Below is a small trained network, with its code and all its weights. Each question gives an input and a class and asks what happens when units are switched off, that is, made to give their printed mean instead of their output.

import numpy as np


def w(rows, s, z=0):
    codes = np.array(rows[::2]) - 128.0
    scale = np.full(codes.shape[1], s)
    scale[-1] = z or s
    return codes * scale


def f(y):
    return y / 2 * (1 + np.tanh(0.7978845608 * (y + 0.044715 * y**3)))


def log_softmax(a):
    a = a - a.max(-1, keepdims=True)
    return a - np.log(np.exp(a).sum(-1, keepdims=True))


def net(x, mask):
    res = np.array(x, float).reshape(1, 4) / 4 @ E
    y = f(res @ A[0][:, :-1].T + A[0][:, -1])
    res = res + np.where(mask, y, B[0][:, -1]) @ B[0][:, :-1]
    return log_softmax(res[-1] @ U[:, :-1].T + U[:, -1])


A, B = {}, {}
E = w([
[73,162,146,86,237],'x0',
[171,110,224,48,136],'x1',
[172,129,62,4,120],'x2',
[136,167,154,140,89],'x3',
],0.013)
A[0] = w([
[233,91,101,22,120,143],'neuron 0',
[96,146,47,107,104,231],'neuron 1',
[166,72,205,136,162,129],'neuron 2',
[241,49,175,140,51,112],'neuron 3',
[165,23,120,95,133,123],'neuron 4',
[172,88,129,66,145,156],'neuron 5',
[153,39,11,191,98,220],'neuron 6',
[62,149,174,237,84,139],'neuron 7',
[151,158,204,103,79,255],'neuron 8',
[93,136,165,169,112,78],'neuron 9',
[130,63,37,124,101,94],'neuron 10',
[45,183,200,100,178,136],'neuron 11',
],0.012,0.0078)
B[0] = w([
[186,61,98,80,161,249],'neuron 0',
[145,166,91,171,167,202],'neuron 1',
[130,127,198,96,75,182],'neuron 2',
[128,197,149,99,178,227],'neuron 3',
[156,90,143,55,124,173],'neuron 4',
[150,36,103,128,133,196],'neuron 5',
[144,214,123,159,49,245],'neuron 6',
[154,68,88,190,122,255],'neuron 7',
[245,128,184,175,173,221],'neuron 8',
[131,85,78,162,120,165],'neuron 9',
[144,155,42,51,129,174],'neuron 10',
[107,78,115,78,180,211],'neuron 11',
],0.012,0.015)
U = w([
[41,186,70,169,222,180],'0',
[14,92,156,75,183,195],'1',
[45,160,101,99,104,4],'2',
[201,67,76,125,148,228],'3',
[87,130,134,199,38,53],'4',
[131,198,67,83,65,1],'5',
[166,245,73,155,123,159],'6',
[163,131,250,98,120,142],'7',
],0.012,0.0047)

Each question gives the input, the list of numbers given to net, and the class t.
The units are the neurons (one row each of A and B). Each row of codes is followed by its name. A weight is (code - 128) times the scale printed after its matrix; where a second scale follows, it is the last column's (A, B and U).
mask holds one flag per neuron, in row order. A switched-off neuron (its flag False) gives its mean, the last column of its row in B, instead of its output. The means were averaged over made-up inputs and are rounded, as every weight is.
A unit's drop is (log p(t) with every unit on - log p(t) with that unit switched off) / (log p(t) with every unit on - log p(t) with every unit switched off).
The circuit of an input: a set's keep is (log p(t) with only the set's units on - log p(t) with every unit switched off) / (log p(t) with every unit on - log p(t) with every unit switched off). Starting from all 12 units, units are removed one at a time, each time the one whose removal leaves the highest keep (on an exact tie, the one counted first), for as long as the keep stays at least 0.8.
units of the circuit, in order: the units of the circuit, biggest drop first
most important unit: the unit with the biggest drop
top k neurons: the k neurons with the biggest drops, biggest first
drop of u: that unit's drop, to one decimal
input [-7,-1,-7,-1], class 4: most important unit => neuron 7
input [-4,3,1,0], class 7: units of the circuit, in order => (neuron 7; neuron 3)
input [-5,-1,-5,3], class 4: top 2 neurons => (neuron 7; neuron 0)
input [6,6,-6,-4], class 1: top 2 neurons => (neuron 11; neuron 6)
input [7,7,1,3], class 7: top 3 neurons => (neuron 7; neuron 2; neuron 8)
input [6,5,-6,-4], class 1: top 2 neurons => (neuron 11; neuron 6)
input [6,-2,-6,1], class 0: top 4 neurons => (neuron 0; neuron 8; neuron 5; neuron 4)
input [3,-3,3,4], class 0: top 2 neurons => (neuron 6; neuron 8)
input [-5,-7,-6,-7], class 6: top 2 neurons => (neuron 6; neuron 10)
input [-2,-5,3,-8], class 5: top 2 neurons => (neuron 8; neuron 10)
input [-4,0,-5,3], class 4: top 2 neurons => (neuron 0; neuron 7)
input [2,-2,0,4], class 0: top 2 neurons => (neuron 0; neuron 6)
input [-7,6,-8,0], class 7: drop of neuron 2 => 0.1
input [3,5,-6,-5], class 7: units of the circuit, in order => (neuron 2)
input [7,4,-1,-2], class 1: drop of neuron 11 => 0.2
input [-2,-8,-7,6], class 4: drop of neuron 2 => 0.0
